Here is a tiny trained network, its code and every weight. The questions are about switching its units off for an input and a target symbol, where a switched-off unit gives its printed mean instead of its output.

import numpy as np


def w(rows, s, z=0):
    codes = np.array(rows[::2]) - 128.0
    scale = np.full(codes.shape[1], s)
    scale[-1] = z or s
    return codes * scale


def norm(h):
    return h / np.sqrt((h * h).mean(-1, keepdims=True) + 1e-5)


def f(y):
    return y / 2 * (1 + np.tanh(0.7978845608 * (y + 0.044715 * y**3)))


def softmax(a):
    e = np.exp(a - a.max(-1, keepdims=True))
    return e / e.sum(-1, keepdims=True)


def log_softmax(a):
    a = a - a.max(-1, keepdims=True)
    return a - np.log(np.exp(a).sum(-1, keepdims=True))


def net(x, mask):
    ids = ['ΓΔΘΨαεζηλμξπστφω'.index(c) for c in x.split()]
    T = len(ids)
    res = E[ids] + P[:T]
    r = norm(res)
    for j in range(2):
        rows = slice(3 * j, 3 * j + 3)
        q, k, v = (r @ M[0][rows].T for M in (Q, K, V))
        z = softmax(np.where(np.tri(T) > 0, q @ k.T / 3**0.5, -1e9)) @ v
        o = O[0][rows]
        res = res + np.where(mask[j], z, o[:, -1]) @ o[:, :-1]
    y = f(norm(res) @ A[0][:, :-1].T + A[0][:, -1])
    res = res + np.where(mask[2:10], y, B[0][:, -1]) @ B[0][:, :-1]
    return log_softmax(norm(res)[-1] @ U[:, :-1].T + U[:, -1])


Q, K, V, O, A, B = {}, {}, {}, {}, {}, {}
E = w([
[132,142,184,140],'Γ',
[151,102,159,165],'Δ',
[129,105,161,150],'Θ',
[177,141,35,111],'Ψ',
[113,139,171,122],'α',
[139,134,160,142],'ε',
[120,133,170,131],'ζ',
[212,115,188,37],'η',
[172,109,138,101],'λ',
[121,147,165,125],'μ',
[209,158,4,94],'ξ',
[146,131,167,148],'π',
[144,137,172,145],'σ',
[130,117,159,139],'τ',
[87,119,40,151],'φ',
[146,122,161,151],'ω',
],0.022)
P = w([
[115,90,1,37],'0',
[154,251,42,139],'1',
[140,241,65,177],'2',
[124,222,85,201],'3',
[38,11,201,88],'4',
[63,33,214,87],'5',
[99,47,216,99],'6',
[141,133,181,139],'7',
[111,108,190,135],'8',
[84,82,226,111],'9',
[106,83,241,108],'10',
[130,80,238,128],'11',
[136,96,237,142],'12',
],0.0071)
Q[0] = w([
[192,129,182,125],'h1',
[80,177,183,254],'h1',
[102,83,185,175],'h1',
[159,51,154,39],'h2',
[102,130,125,245],'h2',
[151,196,182,172],'h2',
],0.0076)
K[0] = w([
[171,132,218,98],'h1',
[64,53,154,126],'h1',
[70,106,155,151],'h1',
[200,180,158,219],'h2',
[91,115,107,132],'h2',
[152,6,149,96],'h2',
],0.011)
V[0] = w([
[101,180,32,181],'h1',
[206,253,188,156],'h1',
[146,44,106,174],'h1',
[55,127,101,153],'h2',
[159,89,254,224],'h2',
[20,120,113,78],'h2',
],0.0095)
O[0] = w([
[225,135,133,208,3],'h1',
[136,49,109,47,98],'h1',
[149,215,142,65,171],'h1',
[54,142,148,199,98],'h2',
[160,206,93,184,190],'h2',
[12,84,124,142,78],'h2',
],0.011,0.0033)
A[0] = w([
[102,92,88,143,152],'n1',
[106,125,98,168,66],'n2',
[178,111,114,72,1],'n3',
[120,149,250,85,124],'n4',
[135,93,81,113,174],'n5',
[87,158,3,109,56],'n6',
[74,89,117,124,122],'n7',
[180,105,165,86,63],'n8',
],0.017,0.005)
B[0] = w([
[204,206,151,109,142],'n1',
[102,168,227,62,138],'n2',
[7,188,145,123,148],'n3',
[238,71,185,139,253],'n4',
[116,208,70,143,141],'n5',
[254,6,46,17,142],'n6',
[164,142,37,115,144],'n7',
[80,210,170,52,157],'n8',
],0.0093,0.014)
U = w([
[181,96,12,102,188],'Γ',
[214,242,78,218,88],'Δ',
[77,215,142,248,254],'Θ',
[120,96,122,111,44],'Ψ',
[68,92,112,179,191],'α',
[123,116,122,113,44],'ε',
[63,98,130,183,203],'ζ',
[94,160,143,92,108],'η',
[107,140,141,131,73],'λ',
[91,41,97,161,208],'μ',
[110,104,125,82,43],'ξ',
[108,182,143,115,79],'π',
[85,171,130,109,122],'σ',
[72,143,218,204,82],'τ',
[122,21,150,242,106],'φ',
[171,223,171,121,23],'ω',
],0.012,0.0052)

Each question gives the input, a string of symbols that net reads in full, and the target symbol t.
The units are the heads (3 rows each of Q, K, V and O) and the neurons (one row each of A and B). Each row of codes is followed by its name. A weight is (code - 128) times the scale printed after its matrix; where a second scale follows, it is the last column's (O, A, B and U).
mask holds one flag per unit, heads first, then neurons. A switched-off unit (its flag False) gives its mean, the last column of its rows in O or B, instead of its output. The means were averaged over made-up inputs and are rounded, as every weight is.
A unit's drop is (log p(t) with every unit on - log p(t) with that unit switched off) / (log p(t) with every unit on - log p(t) with every unit switched off).
The circuit of an input: a set's keep is (log p(t) with only the set's units on - log p(t) with every unit switched off) / (log p(t) with every unit on - log p(t) with every unit switched off). Starting from all 10 units, units are removed one at a time, each time the one whose removal leaves the highest keep (on an exact tie, the one counted first), for as long as the keep stays at least 0.8.
units of the circuit, in order: the units of the circuit, biggest drop first
most important unit: the unit with the biggest drop
k most important neurons: the k neurons with the biggest drops, biggest first
drop of u: that unit's drop, to one decimal
input Δ φ α, target Δ: units of the circuit, in order => (h1, n8)
input Γ Θ μ, target Γ: most important unit => h1
input Γ σ ζ Δ, target Γ: units of the circuit, in order => (h1, n7)
input φ τ φ Θ, target φ: units of the circuit, in order => (h2, h1)
input μ σ μ, target μ: units of the circuit, in order => (h2, h1)
input τ φ ε σ ω Γ μ Θ φ, target Δ: 2 most important neurons => (n6, n1)
input η σ φ Γ τ σ φ φ ζ α φ, target Θ: units of the circuit, in order => (h1, h2)
input α Ψ ε Γ τ τ φ Γ, target τ: 2 most important neurons => (n6, n1)
input Δ τ λ α, target Δ: units of the circuit, in order => (h2, n2)
input ζ φ μ ω ξ φ μ Ψ λ φ Ψ, target Δ: units of the circuit, in order => (h1, n5)
input ω η λ φ φ, target Δ: 2 most important neurons => (n1, n7)
input φ ζ α Θ α σ, target φ: 3 most important neurons => (n8, n1, n2)
input φ λ φ τ, target φ: drop of n6 => 0.0
input φ Δ Γ, target φ: most important unit => h2
input Θ μ φ Γ, target Θ: drop of h1 => 1.1
input Γ ε η Γ, target Γ: drop of n7 => 0.4
